Below are the code and all the weights of a small trained network. Each question names an input and a class and asks about switching units off, where a switched-off unit gives its printed mean instead of its output.

import numpy as np


def w(rows, s, z=0):
    codes = np.array(rows[::2]) - 128.0
    scale = np.full(codes.shape[1], s)
    scale[-1] = z or s
    return codes * scale


def norm(h):
    return h / np.sqrt((h * h).mean(-1, keepdims=True) + 1e-5)


def f(y):
    return y / 2 * (1 + np.tanh(0.7978845608 * (y + 0.044715 * y**3)))


def log_softmax(a):
    a = a - a.max(-1, keepdims=True)
    return a - np.log(np.exp(a).sum(-1, keepdims=True))


def net(x, mask):
    res = np.array(x, float).reshape(1, 3) / 4 @ E
    u = 0
    for l in range(2):
        y = f(norm(res) @ A[l][:, :-1].T + A[l][:, -1])
        res = res + np.where(mask[u : u + 15], y, B[l][:, -1]) @ B[l][:, :-1]
        u += 15
    return log_softmax(norm(res)[-1] @ U[:, :-1].T + U[:, -1])


A, B = {}, {}
E = w([
[99,148,154,171,196,167,107,99],'x0',
[130,103,153,254,109,149,127,144],'x1',
[167,146,162,114,148,110,87,187],'x2',
],0.0078)
A[0] = w([
[107,30,170,94,76,171,200,108,166],'L0N1',
[167,191,97,94,200,146,136,198,65],'L0N2',
[82,114,155,223,156,196,153,106,254],'L0N3',
[143,46,107,78,100,101,115,86,100],'L0N4',
[139,121,174,58,77,128,187,160,91],'L0N5',
[139,146,120,74,194,197,128,83,111],'L0N6',
[93,84,86,101,98,154,140,154,80],'L0N7',
[3,146,165,77,156,97,225,68,72],'L0N8',
[122,205,85,58,36,150,119,107,53],'L0N9',
[182,86,89,185,42,127,187,178,161],'L0N10',
[137,83,124,24,61,129,143,154,112],'L0N11',
[118,90,92,95,77,62,104,71,34],'L0N12',
[159,85,109,122,153,68,93,174,183],'L0N13',
[157,109,169,135,194,115,145,101,136],'L0N14',
[48,146,100,154,225,139,196,84,117],'L0N15',
],0.0068,0.0022)
B[0] = w([
[69,161,199,77,112,171,164,36,160],'L0N1',
[82,123,156,93,11,193,228,98,162],'L0N2',
[130,98,91,68,128,154,164,155,254],'L0N3',
[134,129,141,224,114,214,83,96,148],'L0N4',
[132,154,41,188,105,116,221,172,153],'L0N5',
[71,218,133,154,98,36,106,97,180],'L0N6',
[92,131,133,113,149,193,134,35,132],'L0N7',
[214,147,3,87,230,115,155,125,184],'L0N8',
[165,97,91,179,171,157,167,116,163],'L0N9',
[144,162,142,56,96,52,106,22,191],'L0N10',
[110,69,169,212,227,186,81,238,186],'L0N11',
[68,36,150,162,133,137,116,78,145],'L0N12',
[203,217,222,163,157,177,82,112,152],'L0N13',
[171,131,156,85,181,165,162,134,147],'L0N14',
[169,148,64,98,181,120,118,124,201],'L0N15',
],0.0049,0.0073)
A[1] = w([
[127,194,53,154,99,88,102,22,167],'L1N1',
[139,109,56,124,151,163,124,131,166],'L1N2',
[161,129,158,139,185,122,139,146,152],'L1N3',
[180,157,109,106,96,108,157,153,138],'L1N4',
[139,107,118,84,97,104,151,190,45],'L1N5',
[74,84,40,160,185,170,181,82,89],'L1N6',
[90,181,154,129,218,120,114,159,251],'L1N7',
[156,150,146,160,140,182,100,231,97],'L1N8',
[95,141,149,71,82,135,116,104,172],'L1N9',
[107,101,131,92,216,158,163,72,228],'L1N10',
[120,147,116,132,119,2,55,141,107],'L1N11',
[98,142,109,163,104,91,144,52,149],'L1N12',
[201,181,184,116,125,88,122,106,100],'L1N13',
[125,240,188,100,148,25,89,138,92],'L1N14',
[129,155,178,178,127,153,145,158,86],'L1N15',
],0.0084,0.0024)
B[1] = w([
[144,196,118,94,147,191,153,254,202],'L1N1',
[149,164,146,178,145,141,94,149,194],'L1N2',
[105,147,149,100,144,78,161,108,167],'L1N3',
[91,111,141,167,186,175,105,122,146],'L1N4',
[90,134,109,116,197,81,116,129,128],'L1N5',
[93,43,140,165,102,68,63,119,254],'L1N6',
[163,172,96,82,62,163,177,132,218],'L1N7',
[105,172,52,71,206,124,122,140,202],'L1N8',
[191,151,123,127,79,185,210,48,148],'L1N9',
[112,108,196,170,102,103,120,123,247],'L1N10',
[8,101,138,226,147,96,90,113,138],'L1N11',
[164,180,156,57,146,108,123,156,162],'L1N12',
[101,51,101,167,133,118,92,99,165],'L1N13',
[133,36,157,193,74,121,129,86,190],'L1N14',
[114,169,120,122,123,107,150,141,150],'L1N15',
],0.007,0.0082)
U = w([
[91,7,130,197,101,112,54,123,128],'0',
[124,199,62,73,198,153,136,193,227],'1',
[163,140,176,62,2,196,195,72,3],'2',
],0.011,0.00048)

Each question gives the input, the list of numbers given to net, and the class t.
The units are the neurons (one row each of A and B). Each row of codes is followed by its name. A weight is (code - 128) times the scale printed after its matrix; where a second scale follows, it is the last column's (A, B and U).
mask holds one flag per neuron, layer by layer. A switched-off neuron (its flag False) gives its mean, the last column of its row in B, instead of its output. The means were averaged over made-up inputs and are rounded, as every weight is.
A unit's drop is (log p(t) with every unit on - log p(t) with that unit switched off) / (log p(t) with every unit on - log p(t) with every unit switched off).
The circuit of an input: a set's keep is (log p(t) with only the set's units on - log p(t) with every unit switched off) / (log p(t) with every unit on - log p(t) with every unit switched off). Starting from the 12 units with the biggest drops (on a tie, the unit counted first), units are removed one at a time, each time the one whose removal leaves the highest keep (on an exact tie, the one counted first), for as long as the keep stays at least 0.8.
circuit, biggest first: the units of the circuit, biggest drop first
top k neurons: the k neurons with the biggest drops, biggest first
top k neurons in layer l: the k neurons of layer l with the biggest drops, biggest first
drop when u is switched off: that unit's drop, to one decimal
input [1,4,8], class 1: circuit, biggest first : [L1N8]
input [-8,0,-2], class 0: top 3 neurons : [L0N11, L0N9, L0N6]
input [7,3,1], class 1: top 3 neurons in layer 1 : [L1N14, L1N8, L1N7]
input [1,-1,-8], class 1: top 4 neurons : [L0N8, L1N1, L0N15, L1N14]
input [-7,-7,0], class 0: top 2 neurons : [L0N12, L0N9]
input [-2,1,8], class 0: top 4 neurons : [L1N14, L1N13, L0N3, L1N1]
input [1,5,1], class 1: top 3 neurons : [L0N6, L0N3, L1N6]
input [6,0,7], class 2: top 2 neurons : [L0N11, L1N14]
input [0,-2,0], class 0: top 2 neurons : [L1N6, L0N9]
input [5,4,1], class 1: top 2 neurons : [L1N8, L0N10]
input [1,8,6], class 1: top 3 neurons in layer 1 : [L1N8, L1N6, L1N10]
input [-6,3,-2], class 2: top 2 neurons : [L0N10, L0N1]
input [3,-2,8], class 2: top 2 neurons : [L0N2, L1N6]
input [2,-3,4], class 2: circuit, biggest first : [L0N2]
input [1,-2,6], class 2: top 2 neurons in layer 0 : [L0N2, L0N3]
input [-6,-1,2], class 1: drop when L0N11 is switched off : 0.3
input [7,-3,6], class 2: drop when L0N2 is switched off : 0.1
input [3,0,-2], class 1: drop when L0N4 is switched off : 0.0
